Below is a small trained network, with its code and all its weights. Each question gives an input and a target symbol and asks what happens when units are switched off, that is, made to give their printed mean instead of their output.

import numpy as np


def w(rows, s, z=0):
    codes = np.array(rows[::2]) - 128.0
    scale = np.full(codes.shape[1], s)
    scale[-1] = z or s
    return codes * scale


def norm(h):
    return h / np.sqrt((h * h).mean(-1, keepdims=True) + 1e-5)


def f(y):
    return y / 2 * (1 + np.tanh(0.7978845608 * (y + 0.044715 * y**3)))


def softmax(a):
    e = np.exp(a - a.max(-1, keepdims=True))
    return e / e.sum(-1, keepdims=True)


def log_softmax(a):
    a = a - a.max(-1, keepdims=True)
    return a - np.log(np.exp(a).sum(-1, keepdims=True))


def net(x, mask):
    ids = ['ΓΛΞΨΩαδεζημπφ'.index(c) for c in x.split()]
    T = len(ids)
    res = E[ids] + P[:T]
    r = norm(res)
    for j in range(2):
        rows = slice(2 * j, 2 * j + 2)
        q, k, v = (r @ M[0][rows].T for M in (Q, K, V))
        z = softmax(np.where(np.tri(T) > 0, q @ k.T / 2**0.5, -1e9)) @ v
        o = O[0][rows]
        res = res + np.where(mask[j], z, o[:, -1]) @ o[:, :-1]
    y = f(norm(res) @ A[0][:, :-1].T + A[0][:, -1])
    res = res + np.where(mask[2:10], y, B[0][:, -1]) @ B[0][:, :-1]
    return log_softmax(norm(res)[-1] @ U[:, :-1].T + U[:, -1])


Q, K, V, O, A, B = {}, {}, {}, {}, {}, {}
E = w([
[167,97,127,186,129,113],'Γ',
[191,124,217,177,122,147],'Λ',
[118,68,121,120,114,78],'Ξ',
[102,95,171,136,161,134],'Ψ',
[166,147,125,181,125,162],'Ω',
[168,94,125,158,80,133],'α',
[155,95,140,140,148,160],'δ',
[151,95,106,133,89,125],'ε',
[119,103,164,159,77,167],'ζ',
[100,145,127,3,76,105],'η',
[149,125,105,70,159,171],'μ',
[51,148,85,147,135,141],'π',
[142,203,115,123,113,132],'φ',
],0.0042)
P = w([
[155,2,196,140,49,197],'0',
[166,28,190,178,57,186],'1',
[182,62,152,183,77,186],'2',
[194,77,134,171,80,185],'3',
[221,69,186,165,59,190],'4',
[241,65,176,198,42,209],'5',
],0.0007)
Q[0] = w([
[51,207,112,72,112,97],'h1',
[122,254,100,46,179,159],'h1',
[92,190,74,71,210,145],'h2',
[71,115,179,195,80,158],'h2',
],0.0045)
K[0] = w([
[187,50,204,158,146,186],'h1',
[142,4,174,173,103,88],'h1',
[154,76,245,209,77,75],'h2',
[222,138,125,35,148,140],'h2',
],0.0042)
V[0] = w([
[164,68,142,214,222,138],'h1',
[38,112,5,176,186,102],'h1',
[101,90,219,167,116,24],'h2',
[155,103,123,31,212,63],'h2',
],0.0028)
O[0] = w([
[88,43,172,209,218,72,159],'h1',
[78,33,142,196,46,192,5],'h1',
[159,140,159,136,44,3,98],'h2',
[223,17,85,114,135,110,82],'h2',
],0.0028,0.0021)
A[0] = w([
[153,81,96,80,163,181,2],'n1',
[3,145,43,87,153,113,112],'n2',
[81,3,58,80,75,37,81],'n3',
[126,155,192,233,97,71,81],'n4',
[130,106,141,126,143,125,109],'n5',
[104,122,208,150,227,143,110],'n6',
[89,213,162,133,198,7,64],'n7',
[149,153,145,124,60,126,149],'n8',
],0.0034,0.0022)
B[0] = w([
[144,127,206,117,28,107,104],'n1',
[139,51,240,139,108,158,99],'n2',
[111,215,65,154,188,191,174],'n3',
[93,131,83,38,40,112,187],'n4',
[128,115,134,96,111,121,123],'n5',
[67,136,80,50,154,92,254],'n6',
[154,148,139,251,96,198,81],'n7',
[89,133,67,129,160,141,194],'n8',
],0.0028,0.00073)
U = w([
[87,67,189,118,175,62,93],'Γ',
[191,170,254,179,137,70,117],'Λ',
[176,67,118,146,60,58,169],'Ξ',
[145,85,106,178,128,39,161],'Ψ',
[28,131,170,172,173,139,108],'Ω',
[85,161,148,66,58,89,89],'α',
[100,105,27,139,173,85,150],'δ',
[146,223,102,177,145,185,100],'ε',
[108,231,143,152,129,130,138],'ζ',
[170,125,47,101,54,127,4],'η',
[189,49,124,115,225,209,188],'μ',
[59,86,159,155,42,214,148],'π',
[164,156,117,27,130,165,130],'φ',
],0.0075,0.0032)

Each question gives the input, a string of symbols that net reads in full, and the target symbol t.
The units are the heads (2 rows each of Q, K, V and O) and the neurons (one row each of A and B). Each row of codes is followed by its name. A weight is (code - 128) times the scale printed after its matrix; where a second scale follows, it is the last column's (O, A, B and U).
mask holds one flag per unit, heads first, then neurons. A switched-off unit (its flag False) gives its mean, the last column of its rows in O or B, instead of its output. The means were averaged over made-up inputs and are rounded, as every weight is.
A unit's drop is (log p(t) with every unit on - log p(t) with that unit switched off) / (log p(t) with every unit on - log p(t) with every unit switched off).
The circuit of an input: a set's keep is (log p(t) with only the set's units on - log p(t) with every unit switched off) / (log p(t) with every unit on - log p(t) with every unit switched off). Starting from all 10 units, units are removed one at a time, each time the one whose removal leaves the highest keep (on an exact tie, the one counted first), for as long as the keep stays at least 0.8.
units of the circuit, in order: the units of the circuit, biggest drop first
k most important neurons: the k neurons with the biggest drops, biggest first
heads that matter: for each layer, one digit per head in row order, 1 if its drop is at least 0.15 and else 0, layers parted by /
drop when u is switched off: that unit's drop, to one decimal
input ε ε π Ξ, target π: units of the circuit, in order : [h1]
input Ξ ζ Γ ζ φ π, target π: heads that matter : 00
input Ψ Λ μ α, target μ: heads that matter : 01
input ε μ π π, target π: heads that matter : 10
input μ α ε, target μ: heads that matter : 01
input ζ μ φ Ψ μ Ξ, target μ: units of the circuit, in order : [h2; n3]
input δ μ Ω, target μ: 2 most important neurons : [n3; n7]
input Ψ π Λ, target π: heads that matter : 10
input δ Γ ε, target δ: heads that matter : 10
input Ξ Γ μ μ Ω, target μ: heads that matter : 01
input Λ Γ Γ μ Γ Λ, target μ: heads that matter : 01
input Ω η ε μ μ Λ, target μ: drop when h2 is switched off : 1.2
input φ Λ μ μ Ξ, target μ: drop when n3 is switched off : 0.2
input Λ π ε α, target π: drop when n2 is switched off : 0.0
